Each row has a class, written after it.
13 -18 18 -29 15 2 35 37 -38 -1 26 -3 2 25 58 -18 -33 20 33 22 11 13 -24 43 16 21 -29 23 0 32 -1 32 -7 -27 -31 -17 -9 => T
-18 -54 -19 20 2 -34 -14 0 -8 -50 -20 16 -25 0 30 -17 -3 14 -3 15 27 13 -28 -61 -19 21 15 -90 -3 -34 27 25 -30 39 -14 2 11 => L
-24 -47 -16 25 -10 26 -11 -45 -26 -6 -29 15 -31 -27 -36 -68 34 9 -23 -36 69 33 -10 24 -5 -15 0 12 -19 -20 27 49 18 -19 -20 -4 8 => L
16 -35 17 23 12 -2 33 46 -2 -1 25 24 -26 -7 1 -18 21 5 30 10 21 36 3 -38 0 7 0 14 9 -5 -5 -3 -41 12 -9 24 76 => N
-27 6 -4 -20 -41 8 2 21 -15 -9 17 -11 0 9 -5 18 -13 -1 -19 -4 -29 7 -8 46 3 -9 9 2 -10 -28 -49 -4 -12 -41 -28 9 -5 => M
2 -19 -31 25 31 1 -11 21 12 12 22 -13 6 -10 13 10 -1 23 -1 -11 20 12 -37 -31 4 -2 -14 -24 9 -14 14 3 13 7 -12 35 -3 => L
-10 -4 29 -12 -17 7 -19 -11 32 5 15 -38 7 -41 -3 37 2 16 -19 -31 -57 3 -16 34 9 34 43 -4 -63 -16 -19 -2 19 11 17 15 17 => G
14 -27 -52 -19 -29 -1 19 -77 -86 35 8 29 0 3 -22 -38 13 -18 -1 -7 24 -3 16 -30 -35 20 -40 -47 -71 -12 2 24 -64 -38 7 -38 -20 => M
15 -37 2 12 -23 0 -21 7 -15 -44 2 5 -4 -16 30 -24 2 3 -14 4 10 27 -66 -16 -5 17 8 -28 4 41 15 10 -27 4 -11 14 4 => M
-8 43 36 -23 -46 -2 8 6 15 -22 -26 -43 -12 -1 -33 24 23 -13 -13 17 -21 -8 7 -34 -39 -10 2 22 -16 32 -34 3 -39 7 19 14 -34 => U
-22 -19 -6 46 13 13 27 59 -17 -54 -35 12 16 17 21 -28 -18 29 1 -37 12 23 -9 25 42 -38 16 63 39 19 16 11 53 -45 -7 -36 25 => Q
23 -26 42 9 -36 24 -14 -8 57 -68 18 8 14 -8 0 -17 8 38 -9 -21 3 -33 -52 -10 5 36 47 -1 25 19 15 25 25 -5 90 -22 64 => Q
-37 28 -3 -12 7 -3 -1 36 -12 -19 -22 9 12 -49 -19 -30 -14 -7 34 -19 -13 -10 -28 -24 7 14 -26 38 -13 -17 44 35 -17 -10 17 35 -27 => L
20 -15 -49 1 2 -21 -6 47 -13 38 -23 -19 13 -10 3 -77 -6 -9 13 -52 13 20 -7 19 -8 27 16 11 -33 -6 -9 -10 26 0 -8 9 -31 => K
12 -16 -5 21 27 -7 -15 -15 7 -15 36 -11 -27 23 22 20 20 15 18 -8 -25 1 -30 11 4 9 7 -93 42 -27 -9 -26 -18 0 -2 9 25 => G
45 -72 38 -13 -24 -6 46 37 -26 -2 -11 0 -12 -12 45 -15 -25 -8 -37 -7 -11 38 -19 1 -7 -42 -32 44 -26 13 -23 27 28 -47 -18 6 28 => C
-11 18 0 -54 -50 -36 -13 10 51 42 25 -14 -4 -5 -46 -1 -8 5 -26 10 -9 6 17 -31 -9 -2 25 11 7 -22 -33 1 -14 6 2 25 -29 => P
4 -12 -3 55 0 53 4 -8 71 17 7 0 -19 -19 -3 -10 45 3 -58 -30 45 4 -34 -11 16 13 31 -10 17 -13 11 -13 46 16 -77 37 32 => S
-3 6 16 29 -27 10 10 -21 -42 1 -27 45 29 -20 -8 8 -12 -8 -1 13 0 -19 13 -30 -15 2 -48 27 30 43 18 11 28 -37 60 4 -51 => Q
-16 39 -18 35 -26 -1 16 -4 -27 -37 39 16 -8 31 -37 21 46 7 -19 7 45 -15 -34 26 -16 45 30 -10 10 -30 -12 -4 -23 22 1 10 39 => P
9 -15 7 31 35 25 -3 27 1 -15 13 -9 -8 -7 4 33 15 12 -8 11 -22 9 5 -1 -10 -23 2 17 7 28 -6 -22 -9 5 11 10 31 => N
15 -2 14 20 5 27 -6 -9 36 46 1 -22 7 9 -7 3 -2 7 -8 -31 -28 -54 17 31 -20 8 -7 -7 -7 20 -45 -11 -2 -27 27 -4 -12 => T
6 30 1 -61 -23 16 9 4 23 -4 47 28 46 13 -10 -24 -43 29 -8 -20 24 -21 -49 53 32 26 45 4 3 15 -3 1 36 -13 4 -12 5 => Q
-30 -15 10 21 10 -30 -21 29 27 15 -35 -16 35 -4 1 5 24 -24 33 3 -34 4 0 -82 -3 -6 -3 24 3 5 -37 -20 -37 19 35 -16 -4 => N
27 -2 -58 4 24 12 35 -39 -15 21 26 8 23 -21 -56 -27 35 7 30 -23 -3 4 -24 -19 30 59 -2 23 -18 -22 59 12 -2 12 25 0 21 => S
-17 -33 4 48 21 47 -16 75 34 -3 10 11 27 4 21 37 -29 20 -28 11 -31 -6 16 -30 32 -26 13 36 42 11 4 12 -19 29 11 -7 17 => X
-6 5 -45 -35 17 -10 -27 -36 -31 -1 -19 16 0 -3 -11 -37 -1 -23 28 -18 1 1 -7 -20 14 -30 -25 -23 33 -2 8 -3 -41 -5 -1 -3 -27 => N
3 4 23 -12 -7 9 16 49 57 -42 -12 -37 -23 21 -3 -75 9 5 16 -43 32 -15 -12 -33 -13 -11 16 53 35 10 -12 26 40 -16 1 -31 14 => M
-33 11 35 -24 23 -12 -14 43 29 -13 -4 0 29 19 12 2 -43 8 -8 -35 -12 -59 12 69 23 -23 17 13 -18 2 -16 12 8 -14 -15 -25 -50 => T
1 13 -9 -37 -12 -15 -15 25 -15 -26 18 25 23 -1 27 -24 -40 25 25 -3 1 -16 5 22 3 32 41 15 -14 -23 21 20 -9 -25 36 -18 3 => K
25 12 12 -29 -4 -36 12 11 -2 -14 -18 14 23 -23 35 35 -45 -19 -53 -16 -35 3 44 -34 10 -42 -8 32 -22 17 25 -4 -4 18 -29 -18 -33 => X
7 40 -34 -4 1 14 1 -13 -9 34 4 -17 -22 -29 -21 20 4 15 52 -17 -13 16 14 19 6 19 7 -2 -24 -35 11 -3 -40 -45 0 53 30 => U
-4 19 9 -7 -11 13 45 6 -7 0 0 -5 -27 -18 -20 8 -3 14 15 -1 -17 -21 11 -5 -27 14 -39 26 -37 3 14 27 -44 -72 18 24 12 => T
22 -39 -37 24 -12 15 -42 -10 23 41 22 -7 -2 -9 -8 1 32 7 -21 -12 34 5 -11 -52 -1 -21 -46 -25 46 -37 14 7 -16 12 -8 9 15 => L
6 12 -30 24 -12 -20 30 -32 -27 -57 -6 2 -9 -22 -33 33 24 13 -44 -29 4 12 -1 -48 12 -46 -5 20 9 16 20 7 -5 10 3 39 -36 => S
3 -12 22 -6 -46 -13 -2 29 21 -21 -13 16 2 1 57 7 -43 20 31 13 11 -10 6 -32 -4 14 9 -1 27 1 -14 16 28 -15 27 -16 27 => Q
-14 -31 8 31 18 16 31 -6 -5 -114 -22 -26 -3 16 11 5 36 -13 -1 5 -12 11 -61 -32 12 -4 9 31 16 17 40 21 34 29 6 -31 70 => K
-28 -9 -24 4 10 -25 -14 22 10 17 7 -12 -9 -5 -55 32 23 18 -26 10 -19 24 -18 30 -17 -8 6 -16 -29 -16 29 -21 -42 -33 -33 32 -13 => T
-1 -22 14 -13 -43 -36 78 -9 -35 -50 13 -1 -26 5 -61 9 11 7 -57 -15 15 9 -22 39 -17 18 -14 -13 -48 -20 -20 31 5 -19 -10 49 -14 => T
-46 -6 -4 -35 -5 15 -24 61 80 13 21 -21 3 3 0 -34 -29 49 -31 8 -40 10 -17 -54 2 14 78 -29 17 -35 -24 1 -40 9 -16 13 -5 => L
23 36 -11 7 -46 -10 -26 -79 16 -39 -3 -1 16 -6 -2 19 17 -11 20 -24 32 -32 2 12 -8 14 -1 -5 25 7 -12 -7 -6 3 55 0 9 => K
35 -1 13 1 -29 29 12 15 8 12 59 13 37 5 6 -37 5 19 -17 -4 10 -10 13 -14 2 45 12 18 2 28 -18 4 -62 21 40 -13 -4 => K
13 33 1 36 34 72 10 -16 29 41 64 9 5 24 -35 6 49 9 4 25 20 3 -16 -5 -7 27 -9 30 96 -5 20 -32 -7 4 -9 27 25 => C
43 -30 -5 -12 0 -18 22 -9 -27 -8 29 24 -7 2 9 -37 -2 17 17 2 69 36 -21 31 -4 32 -14 8 -7 6 24 40 9 -21 21 -2 0 => X
-52 51 -6 -2 31 26 38 -4 -32 1 -29 -2 -21 8 -36 49 -5 -31 -7 37 -44 0 27 -13 -15 -31 -4 -25 -27 21 8 -27 -48 18 -69 35 -36 => U
25 18 17 -28 -22 -28 66 31 -45 -27 41 8 2 7 -20 5 -8 -1 -55 5 -3 30 -16 52 12 -5 -11 47 -5 21 -6 3 14 -16 -31 23 -21 => P
2 -61 47 0 5 -23 -37 -21 31 15 62 -30 -14 -9 7 29 35 15 -10 1 -49 36 -5 -29 23 -11 3 -67 38 -8 -35 -6 -22 56 14 35 -37 => G
44 -1 41 8 -4 -28 21 6 12 -32 19 16 17 5 79 -1 -24 15 13 0 3 13 -8 34 6 42 15 -16 13 4 -12 -14 -35 -27 4 -3 14 => C
6 -39 2 12 -14 41 18 -13 -3 11 24 24 11 -8 -9 -6 9 -25 -38 -16 -27 -38 -20 -61 -3 -2 -14 -32 -21 -13 -9 12 -22 6 19 15 32 => K
2 -18 -57 -17 -50 -33 -22 -16 53 0 -75 -13 -15 -14 0 -44 -47 -6 26 -45 64 23 8 0 3 -10 28 -8 -10 6 -32 22 7 21 -8 -1 10 => X
3 0 20 -34 -59 30 -23 -12 -4 6 -2 -2 -31 -52 -54 5 9 -13 -43 5 -10 7 19 37 -21 6 -23 10 -34 11 30 17 -23 27 -23 14 -8 => G
-9 -16 28 17 -14 38 -13 -15 17 -39 27 -15 6 7 -25 39 31 18 -41 18 35 13 -28 33 -12 -24 19 57 -4 37 11 10 44 -13 -8 -25 29 => M
-38 27 -6 -25 -10 -6 24 8 -61 -54 5 -8 -23 -20 -12 -5 -8 3 -39 -24 -12 27 -11 21 31 -32 3 40 -2 4 2 38 5 12 -36 47 -55 => P
33 -16 -29 -10 -37 21 -34 -25 -32 3 15 6 26 -14 -26 10 -3 -9 -27 1 -5 -6 -13 63 -4 8 -34 -1 -13 20 17 -1 -23 -25 11 -18 -17 => M
10 27 4 -15 -40 65 -70 15 48 23 8 -9 -21 -64 29 -21 9 15 -42 -44 30 -19 39 34 -6 4 4 56 -12 -54 58 26 29 -55 -35 12 15 => K
-7 -21 -51 -12 -18 54 -49 -46 55 62 -31 6 -4 -42 -64 -4 -17 -40 -67 -26 -33 -35 -1 -22 -15 17 32 -61 -28 -20 11 -11 16 80 -23 33 2 => X
27 3 -40 -37 -38 4 20 11 1 10 9 25 4 -21 -34 -42 -28 15 -8 -17 2 -2 7 4 15 14 31 5 -29 18 7 8 -57 27 -8 3 3 => S
12 -35 4 9 -8 -34 14 51 13 -48 28 -7 6 35 20 -9 -7 23 -20 10 -11 13 -29 8 18 27 46 -24 18 -2 -23 4 -26 33 6 -21 29 => P
13 6 -22 -36 9 -3 9 16 3 46 15 31 14 -26 -24 -7 -55 -6 -37 -35 -28 -16 46 24 13 -20 -8 -15 -37 -12 5 1 -31 -15 -8 25 -56 => X
25 -38 -17 -14 26 51 33 45 -26 -48 33 -20 1 23 28 -1 -33 19 -21 11 -64 -18 -29 -14 7 3 -17 -6 8 13 22 24 -1 -24 9 -31 24 => M
-50 29 7 2 38 16 9 7 -31 -24 -2 13 -11 -1 19 10 -9 0 -7 -4 46 -12 1 28 2 -45 -42 10 3 -14 25 28 36 -29 -57 15 -62 => L
14 -55 -2 7 12 11 -26 35 27 6 26 8 34 12 52 12 -13 35 -13 4 29 -22 -9 -7 34 -10 0 18 4 -21 21 40 35 -24 4 -50 -4 => S
2 19 -3 -7 -28 39 -11 19 -1 -4 33 13 20 -12 14 27 -8 11 -68 -2 -40 -5 8 -56 28 -24 -17 3 74 8 24 -15 -11 22 -27 17 -32 => Q
14 1 -15 8 26 -29 38 19 18 -54 36 -13 -3 52 6 5 16 23 16 16 24 1 0 -41 -15 15 20 -11 38 -18 14 -10 17 9 16 -18 21 => K
16 7 22 22 31 18 18 6 39 -14 63 2 -37 2 -33 -33 52 16 40 -30 74 -21 -25 0 9 22 2 27 26 -22 36 38 26 11 18 19 66 => P
-24 -19 -18 45 32 -9 -4 3 -12 15 -20 19 -32 3 -33 27 15 -18 1 -24 6 5 26 48 -24 -55 14 -21 -34 -25 -13 -18 10 -11 -17 12 20 => X
-6 -20 18 -1 -6 -22 19 -22 6 -80 4 21 -28 -15 -3 8 -22 16 9 26 8 6 -23 -6 10 18 23 -21 5 25 37 39 -17 20 24 23 32 => P
-1 14 28 -31 -4 -15 -9 15 84 -46 27 -5 -21 22 -13 -15 9 18 17 -25 33 -38 -7 -32 -13 -17 37 -11 34 -41 -3 13 -28 13 21 0 36 => C
25 6 24 -53 -71 49 1 -36 37 52 -9 10 7 -49 -45 -32 -20 -11 -17 -17 -34 -26 34 -51 15 12 -13 26 -12 -2 -1 40 -65 -28 34 21 10 => U
30 5 -24 -35 -67 -4 33 17 42 -26 -3 -23 40 -15 -17 -1 -28 19 -63 -43 0 -3 -38 0 15 6 -7 13 -39 18 -4 5 15 -45 15 -9 6 => Q
-17 -9 12 -43 7 -26 8 44 -17 -9 -13 -1 -8 9 -2 -33 -48 -10 3 -27 -40 -1 -29 76 11 -10 22 -42 -20 3 -35 -5 25 -1 -27 9 -41 => G
-12 -46 29 58 30 -20 51 12 23 2 16 -22 -28 6 -43 -31 62 1 5 -22 -5 47 -45 -37 -6 29 7 -39 7 -3 -24 -12 12 11 1 46 4 => G
-4 4 33 -29 6 -5 -28 -6 2 -3 11 13 -47 8 -17 17 -1 -5 57 8 -9 -45 3 41 -25 -26 -2 -1 33 -12 1 11 11 -3 14 13 35 => T
-6 -6 -15 -29 -6 -15 -1 19 11 -9 -28 -28 21 18 37 -34 -19 -3 -28 -29 -13 0 -26 -35 -8 -24 18 -12 -19 11 -37 -2 -36 1 -16 -26 -40 => C
-65 45 0 27 43 -21 18 64 -14 -48 1 17 -25 -2 17 61 6 -9 5 40 26 -4 -22 -14 -40 -3 -13 -51 -51 -18 47 -19 -47 25 -88 36 -7 => L
22 22 33 -17 -26 10 -7 6 36 6 35 21 3 -26 -16 -5 -5 -12 6 -19 37 -19 12 41 5 22 -13 14 0 8 -5 19 -25 33 16 28 -17 => X
2 -26 -26 21 31 15 -11 -42 -12 46 20 19 0 -11 -41 -51 30 2 29 -15 22 13 -13 14 -4 22 -10 -37 -4 -7 16 1 -33 8 12 7 -4 => L
24 -56 32 -31 11 16 -11 4 -11 59 44 -18 8 1 -12 -5 21 8 20 23 -77 3 27 -7 8 13 -32 47 20 -7 11 24 -21 -3 42 -35 8 => T
17 13 -19 9 -16 -17 -15 55 21 17 -16 1 -13 -1 0 15 -7 -11 10 -30 9 -45 29 8 -15 -51 -13 5 -2 -7 -28 -15 -5 0 -10 2 -13 => S
-32 -14 30 37 46 31 -23 -12 11 23 -18 -12 -9 3 -7 11 33 -10 2 25 -38 22 9 5 -9 -36 -2 45 70 -3 9 -21 69 -7 -19 -11 -2 => L
-64 31 16 61 -9 -44 6 23 4 -53 -28 -45 -3 13 6 87 73 -34 9 9 6 -12 -42 -54 -31 -23 -18 23 -42 -9 -29 -5 -13 13 1 -5 23 => P
